[128 = 0]

[109  91 146 113 121 143 122 126 139 130 102 124 134 106 105 113 113 133
 129 130 126 119 138 119  93 132 135 127  96 122 117 130 124  82 115 173
 129 124 101 126 128 130 113 115 122 100 121 127] -> H.F
[156 102 112 105 134 134 126 114 141  25 154 147 126  97 106 136 125 118
 122 125 133 121 130 134 131 146 118 135 148 114 123 126 137 119 171 130
 131 138 134 136 128 128  95 144 122 109 128 133] -> E.R
[145 141 119 103 138 129 127 119 116   4 128 143 141 119 123 120 115 118
 114 134 130 113 137 124 117 110 105 102  74 121 131 130 133 103 161 127
 129 136 137 105  98 114 150 133 127 116 129 124] -> E.R
[109  75  91 105 129 141 120 133 136 119 113 113 150 129 115 134 136 142
 126 126 116 152 126 118 100 136 139 147 116 113 119 112 140  80 122 159
 149 121 113 152 109 148 100 116 126 106 123 127] -> H.K
[117  88  63  87 131 140 140 114 145  34 118 129 133 117 130 141 121 122
 121 138 132  17 106 136 142 137 129 119  86 121 131 140 134 115 193 146
 125 132 128 120  92 142 133 123 120 147 128 131] -> E.C
[131 110 148  95 134 133 127 114 134 143 139 129 135 133 132 112 127 106
 130 131 115 114 131 136 133 129 128 113 142 131 117 128 127 139 175 122
 137 138 131 126 122 106 120 121 151 155 133 137] -> S.M
[112  91  75 121 113 140 132 132 156 109 101 119 137 130 108 138 122 160
 130 121 130 147 124 141 126 123 130 136  91 123 125 114 121  99 108 152
 133 124 113 140 104 143 127 123 103  75 125 126] -> H.K
[140 130 100 106 126 127 132 126 145  28 122 150 123 127 109 138 113 129
 126 127 127 107 130 135 132 132 124 125  84 119 127 127 131 106 161 154
 127 131 128 127 112 136 131 121 125 124 126 129] -> E.C
[110  78 101  94 123 136 120 125 132 141 122 120 132 112 129 145 124 132
 141 124 128 147 123 128 105 133 136 134 125 124 132 115 125  95 102 179
 141 127 120 139 120 135 109 129  94 117 125 119] -> H.K
[108  94 107 113 124 153 116 132 140 108 101 134 127 115 104 128 109 142
 131 127 133 134 129 147 111 134 145 145  98 125 127 115 130  86 121 163
 134 137 112 138 163 122  99 121 107 103 109 135] -> H.F
[125 154 169 112 137 118 129 118 107 117 116 114 130 119 142 119 147 113
 130 128 131 112 130 126 124 136 128 151 171 139 125 142 142 131 180 128
 144 136 137 135 116 102 121 144  98 148 138 119] -> S.A
[126  68 104 106 126 140 123 125 149 168 105 126 129 124 119 126 129 122
 135 129 125 154 136 131 104 133 133 134 110 113 131 118 134 101 114 162
 129 115 116 143 123 130  90 114 135 128 107 121] -> H.F
[172 106 122 115 135 136 129 131 120  56 100 150 129 108 120 116 109 144
 128 123 126 100 141 130 130 127 122 119 117 122 129 134 133 133 136 140
 135 140 123 120 124 120 121 135  90 137 127 127] -> E.R
[144 139 181 116 137 125 132 109 118 101 117 134 125 127 134 117 139 111
 123 135 124  99 131 126  98 129 137 122 135 133 130 127 128 124 165 124
 136 137 138 132 123  97 121 144 108 141 142 124] -> S.A
[160 118  82  86 126 129 127 113 165   4 129 164 135 137 134 142 119 121
 120 127 139 138 129 139 115 122 125 111  86 122 123 122 147 109 177 126
 132 122 118 123  82 129 132 122 146 162 131 151] -> E.R
[171 112  84  88 142 125 126 129 122   4 125 154 128 114 138 189 117 112
 124 128 134 153 133 132 125 128 132 103 106 124 116 127 157 112 183 130
 143 135 123 123 116 111 141 136 153 173 118 132] -> E.R
[127 113 101 108 128 138 125 120 130 105 108 134 134 135 111 133 135 129
 129 123 127 150 123 123 123 129 134 126 108 123 131 111 138 113 104 140
 139 123 135 142 107 133 112 116 113 113 102 127] -> H.K
[119 126 111 110 137 139 116 121 139 121 106 128 151 131 104 142 152 129
 139 122 120 141 124 126 115 121 141 136 153 114 124 105 134  91 129 130
 146 135 132 146 111 106 107 129 148  88 121 133] -> H.K
[140 116 112 108 148 131 127 122 139  91  74 143 132 122 127 149 132  79
 131 129 135 162 128 127 126 128 130 119 121 113 138 143 144 119 145 151
 135 133 139 135 123 135 123 130 141 158 129 140] -> E.C
[132 124 131 114 131 121 135 107 123  34 117 133 142 139 120 117 133 112
 129 130 124 110 129 135 120 131 135  82 134 112 116 139 107 139 193 134
 133 125 140 116  91 115 115 128 136 135 138 125] -> S.A
[130 159 163 109 132 115 131 118 122  36 136 114 130 161 128 117 139  92
 115 131 119 109 134 135 106 126 133 118 152 125 118 154 134 116 206 124
 139 131 134 119 112 105 119 123 142 151 140 128] -> S.A
[146 137 107 106 122 132 113 130 119   4 132 138 133 118 143 131 110 106
 123 123 142 143 136 124 113 126 123 106 102 128 112 136 139 141 164 126
 124 140 146 123 118 106 135 143  87 155 134 137] -> E.R
[131  78  90  85 136 133 121 116 136 234  91 143 131 120 141 134 128 117
 127 125 123 157 133 125 107 124 140 142 129 107 126 111 154  97 147 163
 151 110  95 142 142 136 111 129 167 157 113 145] -> H.F
[145 126 115  93 133 131 130 119 118   4 127 132 129 112 119 126 120 114
 119 129 136 118 129 132 131 131 119 107 100 131 127 155 129 115 185 123
 137 137 135 123 105 108 134 130 104 116 138 123] -> E.R
[108  65 127 118 116 154 118 122 136 141 103 136 127 114  98 129 113 158
 129 126 120 131 145 132 107 126 136 121  78 125 125 111 118  70  78 160
 119 109 117 139 115 114 111 111 104 103 120 128] -> H.F
[139 122 139 112 152 120 134 109  99 145 102 132 139 111 142 138 150 115
 132 130 116 137 127 132 121 128 134 133 177 130 123 134 138 132 179 112
 151 132 139 160 120 103 112 138 144 179 105 134] -> S.M
[148 118  90  96 136 131 134 129 137   5 126 144 128 109 132 134 118 133
 128 128 139 153 127 133 139 138 119  83  94 112 130 140 143 117 172 124
 120 135 117 116 104 141 144 131 139 126 129 126] -> E.R
[129 126 156 123 133 130 132 114 127  84 118 123 132 129 116 119 115  95
 128 130 131  97 132 132 118 130 126 116 120 129 121 147 119 135 161 133
 132 123 141 123 115 133 122 134 113 122 141 124] -> S.M
[153 119 102 111 133 126 143 134 107   4 127 144 119 119 120 122 114 138
 115 120 126 110 139 134 129 131 121 129  94 128 124 139 131 126 168 130
 131 125 120 121  95 113 144 122 115 152 125 135] -> E.R
[106  70 119 118 121 138 130 107 144 150 108 142 132 117 112 149 144 117
 136 143 127 145 126 137 105 124 140 126 136 112 131 121 127 109 112 163
 135 125 122 156 132 120 105 124  98 140 136 147] -> H.F
[129 125 146 123 146 122 128 107 133 162 123 127 142 147 133 151 162 109
 142 131 112 131 120 133 137 131 135 111 170 119 133 127 128 126 192 100
 147 132 136 142 113 124 121 124 203 172 134 144] -> S.M
[123 130 122 130 144 126 132 102 128  44 100 140 136 134 119 131 143 113
 133 134 125 128 128 131 115 123 139  99 159 122 121 119 145 140 155 119
 135 121 146 135 100 110 112 130  94 154 137 136] -> S.A
[140  97  94  97 124 138 134 128 129  19 126 148 121 132 124 136 119 126
 126 132 139  99 126 131 140 133 122 122  90 127 126 144 145 133 179 137
 129 127 129 124 109 141 146 125 135 141 112 120] -> E.C
[147 135 115  95 144 116 127  99 122  77 112 132 136 119 138 147 152 108
 136 128 127 136 129 104 112 133 135 106 160 119 121 130 131 116 189 105
 154 133 139 144  95 102 119 140 152 159 149 141] -> S.A
[153 126 172 111 138 126 136 101 133  68 109 133 139 145 127 117 124 111
 129 130 120  81 141 143 120 133 129 116 113 132 119 145 125 130 205 121
 133 128 132 117 100 104 126 131 166 150 128 120] -> S.M
[148 103 149 105 139 125 131 117 124  39 116 137 132 133 112 155 145 104
 137 142 128 131 121 133 105 138 129 122 135 130 131 118 134  89 195 121
 143 117 138 138 107  95 114 124 138 152 140 144] -> S.A
[147  93 109 104 128 139 124 123 116   4 152 153 132 112 134 139 116 125
 123 133 134 124 130 137 126 130 123 109 104 111 129 135 130 120 173 136
 131 141 121 123 110 131 138 148 116 139 130 137] -> E.C
[139 103  88 110 128 134 132 124 123   4 121 142 129 118 119 129 117 133
 123 133 130 122 120 140 127 133 128 107  72 122 123 121 124 134 153 141
 131 123 130 119 101  97 133 128  92 142 125 138] -> E.R
[113 115 108 112 119 125 115 115 132 122 107 122 127 101 132 123 113 143
 126 123 127 152 130 132 102 129 126 110 124 123 132 129 132  97 102 163
 129 131 111 133 129 153 112 128  78 116 126 125] -> H.K
[110 102  89 113 132 129 124 123 139 111 103 126 137 114 116 104 114 126
 123 120 142 131 122 130 100 125 134 138 121 126 124 127 152 118 107 154
 113 138 120 144 137 143 120 119  73 111 120 113] -> H.F
[113 121 110 112 138 137 123 133 144 125 112 138 130 123 129 136 113 121
 130 141 137 159 113 128 110 129 131 126 115 126 134 124 134 107 100 155
 122 120 126 119 147 145 128 123 110 117 124 130] -> H.K
[110 113 137 128 132 137 128 119 138 164 104 121 135 126 115 135 150 132
 135 118 126 146 123 131 115 129 140 139 143 120 124 105 147  85 130 137
 135 120 121 138 135 120 116 125 136 106 129 128] -> H.K
[129 106 139  98 138 129 132 111 133   4 126 123 141 121 117 155 146  92
 130 125 131 123 135 125 113 129 122 122 164 121  89 139 142 114 215 121
 133 130 135 148 119 114 119 135 138 137 141 132] -> S.A
[164 115 104  92 133 138 136 122 124   9 132 149 107 102 131 120 103 131
 117 129 133 115 133 144 135 138 121 119  89 127 134 145 129 125 181 130
 119 158 111 120 109 125 144 140 129 143 116 135] -> E.R
[108 116 127 107 124 148 122 117 140 112 119 111 113 118 123 132 118 129
 113 124 127 155 131 128 104 127 136 128 130 115 128 118 130  96 117 156
 155 121 125 133 135 134 110 128 103  96 128 113] -> H.K
[117  83 112 110 120 121 125 123 136 171  93 130 129 117 103 128 113 117
 128 134 125 141 125 125  89 124 140 123  99 124 122 128 122  94 102 162
 143 114 108 137 119 118 106 126 100 151 116 120] -> H.F
[161 120  99  92 134 129 119 120 131   4 134 150 134 106 135 128 118 117
 129 129 131 146 125 141 117 135 124 114 129 125 129 128 143 128 174 133
 137 143 116 133 111 135 134 134 114 148 126 123] -> E.R
[145 109 130  74 125 135 127 124 123   4 123 140 138 103 125 119  97 139
 123 124 124 111 136 136 103 137 117 107  76 117 122 117 130 115 142 146
 120 126 129 125 121 125 135 124  98 122 125 118] -> E.R
[111 139 154 115 133 125 128 115 129   4 115 137 129 141 118 126 137  85
 124 145 120  96 121 130  95 138 121 103 150 133 123 148 128 121 199 124
 122 129 129 136 111 113 114 124 111 136 144 118] -> S.A
[129 130 162 118 102 120 147 115 107  98 117 120 132 143 147 112 145 118
 122 131 124 110 137 123 108 118 131 107 130 140 126 135 117 133 146 124
 137 132 150 139 119  89 118 136  91 164 136 135] -> S.A
[111  67 146 121 126 137 126 136 135 139  98 125 124 127 109 126 117 139
 122 124 124 116 133 121 100 132 132 162 122 118 129 123 125  95 115 152
 125 130 112 141 132 132 117 114 108 123 123 115] -> H.F
[137 106  80 111 134 137 125 121 137  34 122 138 131 148 103 143 131 131
 126 115 131 121 127 132 148 130 126 129 105 111 126 130 134 132 173 129
 128 130 136 127 110 131 142 134 128 128 122 140] -> E.C
[156 114 105 102 138 132 127 113 120  27 128 150 132 111 126 128 110 131
 121 129 137 131 133 136 148 128 123 114 102 117 121 148 144 126 172 135
 135 123 120 123 116 126 137 132 132 153 124 129] -> E.R
[ 92 136 111 134 120 134 120 130 141 168  83 124 130 122 115 137 148 123
 132 134 128 160 127 133 114 123 136 129 172 120 118 104 129  97  89 140
 140 143 127 145 136 122 115 121 129  94 126 133] -> H.K
[162 123 156 113 136 111 133 103 123 105 107 134 124 144 127 122 140 113
 132 131 125  93 139 130 112 127 131  99 124 130 125 128 129 132 181 135
 149 121 135 122 104  98 135 128 143 154 133 128] -> S.A
[119  92  88  95 134 125 120 117 146 119 111 134 134  99 129 132 128 123
 130 127 124 164 109 132 106 141 128 110 138 116 117 121 146  90 140 146
 146 125 126 141  85 133 104 119 124 136 132 118] -> H.F

[137 139 130 137 159 125 133 137 133 118 129 155 141 128 157 134 104 127
 129 152 131 117 125 126 128 134 110 120 138 167 117 144 110 163 125 102
 130 129 144 114 130 136 126 134 136 126 126 140] -> sizad.Z
[130 130 133 128 140 125 116 107 133 127 121 134 117 139 112 119  99 130
 125 133 103 115 107 119 132 121 149 127 136 119 112 132 134 125 128 133
 129 147 118 111 147 136 122 116 137 128 114 123] -> did.T
[121 138 131 134 155 125 129 141 135 128 128 150 138 131 132 128  96 125
 120 133 105 115 112 117 123 129 130 126 126 153 114 144 123 145 116 104
 124 133 142 113 122 114 136 135 145 128 126 127] -> sizad.Z
[132 122 116 126 138 131 144 127 117 108 123 141 130 136 119 130 116 128
 133 125 168 148 116 133 107 125 124 136 134 134 126 138 125 154 126 122
 127 137 135 124 127 131 128 144 130 139 131 129] -> nima.J
[131 149 138 127 167 126 128 125 123 108 132 160 140 130 152 126  85 129
 131 128 120 138 116 115 130 131 130 117 121 168 105 143 108 172 120  99
 120 129 149 121 130 142 130 147 147 126 121 144] -> sizad.L
[145 132 138 122 148 111 129 126 124 123 136 127 136 139 111 121 116 120
 125 122 124 127 101 128 126 119 138 125 129 129 122 126 141 123 125 131
 134 134 154 109 141 132 127 120 141 151 106 127] -> did.T
[137 119 139 133 159 107 119 139 130 128 138 118 121 139 100 136 118 123
 125 133 107  99 107 113 135 126 144 132 144  97 118 122 136 117 127 141
 136 136 132 107 122 134 124 138 142 138  97 130] -> did.X
[121 146 138 133 160 121 133 137 142 122 117 150 132 126 143 130  99 136
 128 135 125 130 113 129 130 105 122 120 122 151 119 140 125 139 123 105
 132 127 143 108 115 133 119 139 140 124 126 136] -> sizad.Z
[134 118 144 129 154 122 115 133 126 131 129 128 136 154  94 130 115 113
 127 131  85  89 101 107 135 126 153 116 130 104 120 136 142 120 124 138
 132 132 130 104 150 125 133 124 137 133  92 123] -> did.X
[114 143 134 131 145 132 138 132 126 128 128 160 128 131 144 125 103 134
 132 142 118 109  93 130 121 136 136 120 127 142 108 146 108 138 123  85
 120 128 145 100 134 133 121 121 149 123 137 132] -> sizad.N
[128 150 142 131 159 124 134 135 130 124 129 151 132 129 131 130 110 135
 127 141 102 131 106 116 125 125 127 126 132 149 107 138 119 127 119 111
 130 118 139 115 124 144 134 127 140 134 121 133] -> sizad.L
[123 150 146 135 135 129 136 128 129 128 122 159 132 123 132 129 115 140
 127 135 103 127  92 133 128 125 136 127 131 137 108 138 128 123 117 102
 137 125 152 104 130 130 133 112 134 121 141 127] -> sizad.L
[132 132 150 128 142 119 112 113 135 134 132 124 117 143 101 124 130 122
 132 144  89  90 106 121 105 114 148 132 138 109 109 115 127  90 136 131
 138 136 131 106 145 138 121 117 145 130  98 114] -> did.T
[133 137 139 129 129 109 128 130 128 133 123 140 147 148 107 120 135 131
 127 137 137 121  95 120 126 126 143 122 141 117 121 142 141 106 127 114
 129 120 130 117 137 123 141 123 130 134 121 121] -> did.T
[125 127 105 134 149 138 145 140 124 115 126 141 137 138 140 137 112 133
 124 134 184 148 133 120 125 119 103 128 131 162 140 169 109 175 122 111
 124 131 144 156 120 123 124 157 131 137 132 134] -> nima.V
[139 122 119 138 156 134 142 147 126 134 127 146 150 128 147 125  96 118
 126 123 190 143 119 114 110 135 102 127 131 120 151 156 126 171 141 107
 114 142 144 116 125 123 129 157 133 138 131 132] -> nima.U
[138 129 132 126 154 118 124 144 114 126 137 114 134 153 101 122 110 115
 120 135 114  91  96 103 126 127 140 120 132  95 128 161 132 124 128 125
 128 143 139 116 137 109 131 129 144 143 106 130] -> did.B
[135 130 128 133 144 103 127 139 126 112 128 144 139 144 112 130 120 127
 120 139 140 120 107 111 136 130 125 120 130 117 120 140 135 125 127 131
 134 144 149  95 137 127 115 134 136 132 114 123] -> did.B
[129 143 142 132 166 119 131 137 132 114 133 160 141 126 144 133 101 143
 128 133 121 121 123 131 130 130 119 111 129 162 105 151 115 163 120 100
 132 130 154 128 123 138 127 135 149 126 119 139] -> sizad.L
[127 135 126 132 168 119 132 123 117 115 132 127 149 133 139 138 116 122
 119 133 131 130 130 119 136 117 118 116 134 125 119 127 128 158 127 138
 140 127 142 139 144 148 135 139 144 143 100 137] -> did.T
[162 139 123 143 157 125 136 151 128 118 129 174 137 128 143 126  89 133
 125 134 132 126 114 119 121 133 118 125 127 149 114 154 105 137 122 103
 117 132 148 123 124 126 129 138 133 124 129 134] -> sizad.Z
[142 135 128 146 148 144 122 141 113 126 120 140 134 132 121 131 123 125
 121 140 127 109 119 100 137 130 138 111 134 127 123 160 141 135 130 136
 130 123 133 143 138 117 128 131 140 119 113 118] -> did.B
[132 152 155 136 156 125 131 137 132 113 129 158 138 135 168 130 106 136
 125 138 119 130 103 117 135 127 131 117 129 155 102 142 117 143 122 105
 129 131 139 120 124 132 127 128 144 124 135 121] -> sizad.L
[143 131 130 125 156 121 124 128 123 114 117 138 140 140 117 152 110 125
 120 133 127 117 104 115 129 124 136 129 136 116 121 141 127 138 125 116
 128 133 138 122 143 140 125 138 138 133 109 124] -> did.B
[137 131 127 134 140 113 126 124 122 123 125 135 136 137 111 123 103 122
 142 129 122 116 104 104 131 125 130 121 132 126 124 147 132 123 133 131
 129 136 138 128 128 127 127 126 131 137 129 126] -> did.B
[137 121 128 134 151 129 142 125 123 124 124 143 133 137 118 119 112 126
 132 119 166 136 106 124 112 136 120 126 134 108 137 148 127 142 126 113
 116 138 154 115 130 125 131 140 122 131 129 125] -> nima.U
[127 146 132 133 147 126 139 137 129 121 120 168 131 140 125 128 104 131
 129 144 112 115  90 129 120 134 135 121 126 145 123 156 107 131 120  89
 119 129 134 118 120 121 129 126 145 121 137 130] -> sizad.N

[139 120 140 131 124 132 123 130 103 136 126 130 121 142 123 113 141 119
 136 134 116 124 115 140 128 119 156 138 116 128 129 142 111 146 123 122
 124 172 134 128 127 118 130 136 134 126 130 146] -> <28>.(18)
[123 147 125 123 115 135 111 124  92 138 106 136 123 135 133 101 110 104
 135 121 123 125 134 138 122 110 152 113 114 122 133 145 108 141 123 128
 113 148 124 135 135 137 129 131 118 117 123 130] -> <28>.(18)
[141 133 123 130 128 138 134 128 102 131 125 134 116 132 118 118 127 118
 131 133 125 115 127 134 127 111 144 123 117 135 133 142 111 133 125 129
 119 159 130 131 129 130 119 121 105 121 132 130] -> <28>.(18)
[127 126 120 125 120 137 120 126  88 136  99 129 118 143 130 100 121  90
 136 130 112 122 134 155 123 118 159 114 110 121 120 152 105 134 126 129
 135 156 136 142 136 128 124 133 127 118 136 124] -> <28>.(18)
[153 167 116 115 127 132 128 124 112 118 126 138 114 137 119  94 105 134
 131 128 121 123 135 128 125 110 152 129 128 127 151 144 129 112 135 130
  84 107 121 144 131 158 118 144 122 124 120 114] -> <28>.(18)
[138 137 113 122 127 135 118 132  94 125 119 131 138 112 132 111 110 118
 143 119 148 124 133 130 127 124 141 142 122 106 133 145 127 136 133 129
 109 120 131 142 136 142 137 124 113 125 101 130] -> <30>.(17)
[106  96 121 141 126 124 111 138 104 142 112 116 138 106 143 138 126  87
 134 118 140 123 121 134 118 145 127 131 128  99 122 126 120 156 126 115
 152 145 147 114 156 111 139 105 118 106 110 168] -> <30>.(20)
[149 142 127 126 125 137 132 124 107 130 146 141 116 129 113 112 126 135
 127 129 124 124 118 118 123 125 153 135 127 139 146 136 124 137 130 131
  93 168 124 128 132 139 112 139 120 136 123 142] -> <28>.(15)
[115 105 117 137 121 140 123 132  98 135 119 135 136 100 155 137 122 109
 135 126 141 137 129 127 119 133 126 121 123 121 122 122 128 134 117 120
 144 130 144 115 152 128 145 103 115 117 110 144] -> <30>.(20)
[135  82 141 134 130 133 109 138  82 140 118 128 145 118 136 146 164 101
 146 140 127  96 116 126 140 124 132 130 127 119 107 142 110 157 124 112
 175 118 142 114 119 107 134  99 131 122 114 135] -> <30>.(17)
[119 118 118 132 129 137 121 134 117 132 122 123 134 103 135 127 118 119
 139 126 143 115 134 131 125 140 129 132 129 112 130 123  97 133 121 127
 136 127 135 124 146 129 144 133 112 114 115 144] -> <30>.(20)
[111 113 111 132 125 142 109 129  89 135 124 132 141 105 137 118 114 126
 138 128 141 131 122 123 123 130 137 122 125 113 138 117 125 146 125 119
 131 123 138 123 145 119 142 104 110 113 108 149] -> <30>.(20)
[142 129 142 134 132 130 114 128 104 138 139 122 128 135 118 115 136 120
 134 137 126 117 118 140 125 123 158 143 121 126 137 135 113 151 118 113
 109 164 133 120 133 120 112 127 128 128 115 158] -> <28>.(15)
[124 139 123 136 124 135 123 126 115 134 129 129 118 130 126 112 122 117
 123 124 124 132 128 152 121 132 156 134 124 130 144 131 115 137 134 124
 110 158 132 129 141 128 114 140 125 125 127 138] -> <28>.(15)
[112 130 110 127 121 139 108 146  89 137 105 135 133 120 146 109 110 101
 138 127 133 125 138 137 119 116 144 116 117 105 120 137 113 137 124 122
 127 134 132 131 152 128 140 125 117 107 110 136] -> <30>.(17)
[130 191 102 118 104 134 129 117 107 119 125 148 127 150 121  81  86 135
 125 121 132 143 138 134 122 110 167 122 125 124 159 149 115 111 128 138
  79 155 115 153 139 167 110 167 113 127 116 109] -> <28>.(15)
[117 103 120 131 123 136 111 126  89 145 118 124 135 113 137 137 133 101
 141 126 143 113 122 125 132 128 133 125 120 114 118 124 116 147 127 138
 150 120 140 122 136 125 149 109 116 121 112 144] -> <30>.(17)
[106 122 123 137 118 136 111 126 111 139 129 125 146 114 147 133 114 122
 130 120 136 136 119 135 116 133 128 127 134 108 138 123 133 140 128 121
 122 135 139 127 149 125 138 121 109 113 109 146] -> <30>.(20)
[146 155 132 126 126 144 132 119 109 126 140 136 128 146 117 115 128 139
 124 131 117 130 112 131 138 128 150 135 130 130 142 133 120 127 127 128
  89 156 125 123 124 138 113 143 132 120 121 130] -> <28>.(15)
[103 110 111 138 124 142 102 135  76 142 100 125 134 115 138 123 124  80
 148 123 132 118 134 145 124 117 146 106 115 102 123 133 109 155 115 115
 151 136 140 129 154 119 157 113 106 107 110 147] -> <30>.(17)
[120 124 115 129 120 141 116 138  82 141 130 133 139 113 135 122 188 114
 136 134 132 118 124 125 121 115 132 126 122 117 145 129 116 137 125 125
 135 128 128 126 140 132 138 125 110 113 109 135] -> <30>.(17)
[128 120 119 125 127 139 112 135  87 120 120 140 132 101 134 125 123 112
 137 119 147 103 130 125 125 126 138 124 134 116 128 126 123 137 128 118
 128 129 132 139 134 132 145 107 104 121  99 139] -> <30>.(17)
[137 123 141 135 122 130 121 127  94 132 136 124 125 137 123 127 140 124
 132 137 117 121 119 157 130 129 164 143 111 127 137 137 117 151 121 114
 112 161 130 117 132 116 102 124 132 123 111 159] -> <28>.(15)
